Here is a tiny trained network, its code and every weight. The questions are about switching its units off for an input and a target symbol, where a switched-off unit gives its printed mean instead of its output.

import numpy as np


def w(rows, s, z=0):
    codes = np.array(rows[::2]) - 128.0
    scale = np.full(codes.shape[1], s)
    scale[-1] = z or s
    return codes * scale


def f(y):
    return y / 2 * (1 + np.tanh(0.7978845608 * (y + 0.044715 * y**3)))


def softmax(a):
    e = np.exp(a - a.max(-1, keepdims=True))
    return e / e.sum(-1, keepdims=True)


def log_softmax(a):
    a = a - a.max(-1, keepdims=True)
    return a - np.log(np.exp(a).sum(-1, keepdims=True))


def net(x, mask):
    ids = ['ΓΘΞΨαβζηλμστ'.index(c) for c in x.split()]
    T = len(ids)
    res = E[ids] + P[:T]
    r = res
    for j in range(3):
        rows = slice(4 * j, 4 * j + 4)
        q, k, v = (r @ M[0][rows].T for M in (Q, K, V))
        z = softmax(np.where(np.tri(T) > 0, q @ k.T / 4**0.5, -1e9)) @ v
        o = O[0][rows]
        res = res + np.where(mask[j], z, o[:, -1]) @ o[:, :-1]
    y = f(res @ A[0][:, :-1].T + A[0][:, -1])
    res = res + np.where(mask[3:15], y, B[0][:, -1]) @ B[0][:, :-1]
    return log_softmax(res[-1] @ U[:, :-1].T + U[:, -1])


Q, K, V, O, A, B = {}, {}, {}, {}, {}, {}
E = w([
[83,83,128],'Γ',
[12,224,19],'Θ',
[153,113,126],'Ξ',
[218,164,251],'Ψ',
[228,161,235],'α',
[126,139,123],'β',
[117,125,127],'ζ',
[87,196,190],'η',
[231,145,76],'λ',
[17,199,135],'μ',
[21,162,16],'σ',
[2,74,37],'τ',
],0.0099)
P = w([
[4,185,87],'0',
[81,76,139],'1',
[91,193,151],'2',
[131,175,118],'3',
[186,29,64],'4',
[140,70,118],'5',
[96,235,145],'6',
[182,73,86],'7',
[170,90,86],'8',
[129,167,131],'9',
],0.0037)
Q[0] = w([
[82,124,179],'h1',
[122,206,135],'h1',
[108,206,142],'h1',
[152,209,145],'h1',
[177,145,192],'h2',
[96,98,107],'h2',
[87,39,14],'h2',
[137,164,157],'h2',
[139,152,74],'h3',
[80,142,168],'h3',
[7,131,132],'h3',
[157,87,82],'h3',
],0.012)
K[0] = w([
[160,103,102],'h1',
[146,72,104],'h1',
[136,77,61],'h1',
[176,107,103],'h1',
[92,246,87],'h2',
[194,71,153],'h2',
[190,151,226],'h2',
[135,119,61],'h2',
[54,96,90],'h3',
[97,136,70],'h3',
[78,124,92],'h3',
[162,158,151],'h3',
],0.011)
V[0] = w([
[99,43,89],'h1',
[192,85,69],'h1',
[125,153,179],'h1',
[107,124,142],'h1',
[148,129,139],'h2',
[161,58,205],'h2',
[171,35,142],'h2',
[234,243,160],'h2',
[71,8,207],'h3',
[32,141,63],'h3',
[103,180,153],'h3',
[101,167,2],'h3',
],0.0092)
O[0] = w([
[137,165,62,106],'h1',
[186,62,97,59],'h1',
[36,128,137,136],'h1',
[41,152,152,140],'h1',
[234,138,187,110],'h2',
[79,214,80,38],'h2',
[215,120,77,22],'h2',
[118,119,131,114],'h2',
[21,212,115,71],'h3',
[70,69,17,255],'h3',
[20,52,116,183],'h3',
[253,70,102,225],'h3',
],0.0048,0.006)
A[0] = w([
[134,137,133,235],'n1',
[179,143,73,212],'n2',
[141,67,119,200],'n3',
[118,54,179,134],'n4',
[150,94,68,114],'n5',
[179,171,118,115],'n6',
[63,94,64,46],'n7',
[166,123,253,2],'n8',
[183,156,188,78],'n9',
[113,115,117,109],'n10',
[82,85,39,68],'n11',
[84,62,127,195],'n12',
],0.012,0.0049)
B[0] = w([
[72,91,167,175],'n1',
[183,69,178,173],'n2',
[87,203,237,190],'n3',
[89,195,109,178],'n4',
[254,84,119,182],'n5',
[205,149,156,109],'n6',
[175,187,100,228],'n7',
[197,172,10,170],'n8',
[206,157,24,140],'n9',
[156,136,142,140],'n10',
[199,195,127,254],'n11',
[54,186,142,247],'n12',
],0.0063,0.0064)
U = w([
[160,251,84,49],'Γ',
[177,113,39,164],'Θ',
[156,85,150,83],'Ξ',
[154,108,153,3],'Ψ',
[152,97,141,19],'α',
[119,52,82,65],'β',
[127,81,104,48],'ζ',
[78,129,212,182],'η',
[180,97,202,138],'λ',
[65,115,78,106],'μ',
[137,93,195,221],'σ',
[104,49,81,151],'τ',
],0.011,0.0043)

Each question gives the input, a string of symbols that net reads in full, and the target symbol t.
The units are the heads (4 rows each of Q, K, V and O) and the neurons (one row each of A and B). Each row of codes is followed by its name. A weight is (code - 128) times the scale printed after its matrix; where a second scale follows, it is the last column's (O, A, B and U).
mask holds one flag per unit, heads first, then neurons. A switched-off unit (its flag False) gives its mean, the last column of its rows in O or B, instead of its output. The means were averaged over made-up inputs and are rounded, as every weight is.
A unit's drop is (log p(t) with every unit on - log p(t) with that unit switched off) / (log p(t) with every unit on - log p(t) with every unit switched off).
The circuit of an input: a set's keep is (log p(t) with only the set's units on - log p(t) with every unit switched off) / (log p(t) with every unit on - log p(t) with every unit switched off). Starting from the 12 units with the biggest drops (on a tie, the unit counted first), units are removed one at a time, each time the one whose removal leaves the highest keep (on an exact tie, the one counted first), for as long as the keep stays at least 0.8.
circuit, biggest first: the units of the circuit, biggest drop first
unit that matters most: the unit with the biggest drop
k most important neurons: the k neurons with the biggest drops, biggest first
which heads matter: for each layer, one digit per head in row order, 1 if its drop is at least 0.15 and else 0, layers parted by /
drop of u: that unit's drop, to one decimal
input η η Ξ Ξ η Ξ, target η: which heads matter -> 001
input η Ξ Γ Ξ η η Θ η σ Θ, target Θ: circuit, biggest first -> [h3; h2; n5; h1]
input Θ η β, target η: which heads matter -> 010
input σ σ η τ Ψ Ψ τ, target Θ: which heads matter -> 011
input η Ξ Ξ η α, target Γ: which heads matter -> 001
input Ξ η σ Ξ β λ, target λ: unit that matters most -> n2
input σ Ξ η Θ η λ τ Θ Θ σ, target Θ: circuit, biggest first -> [h3; n5]
input β η Θ η η Θ η Γ, target η: which heads matter -> 000
input η σ τ, target Γ: circuit, biggest first -> [n11; n7; h3]
input Θ η Θ η Ψ Θ ζ σ μ σ, target Θ: which heads matter -> 011
input Θ α λ η Θ η Θ β Θ, target Θ: which heads matter -> 011
input λ Θ η τ Ψ, target Γ: which heads matter -> 001
input σ μ Θ η Ψ, target Γ: circuit, biggest first -> [n8; h3]
input η μ η ζ σ, target Γ: 3 most important neurons -> [n11; n7; n12]
input Θ σ β Θ Ψ η τ, target Γ: 4 most important neurons -> [n11; n7; n3; n12]
input μ λ η η α, target Γ: 3 most important neurons -> [n8; n9; n4]
input η η α μ Θ η η η, target η: most important neuron -> [n5]
input Ψ Θ η η Ψ η η Θ σ, target Γ: drop of n2 -> -0.2
input σ η η Θ Ξ, target η: drop of n3 -> 0.2
input μ λ η Ψ Γ, target η: drop of n3 -> 0.0
input η Θ β, target η: drop of h2 -> 0.2
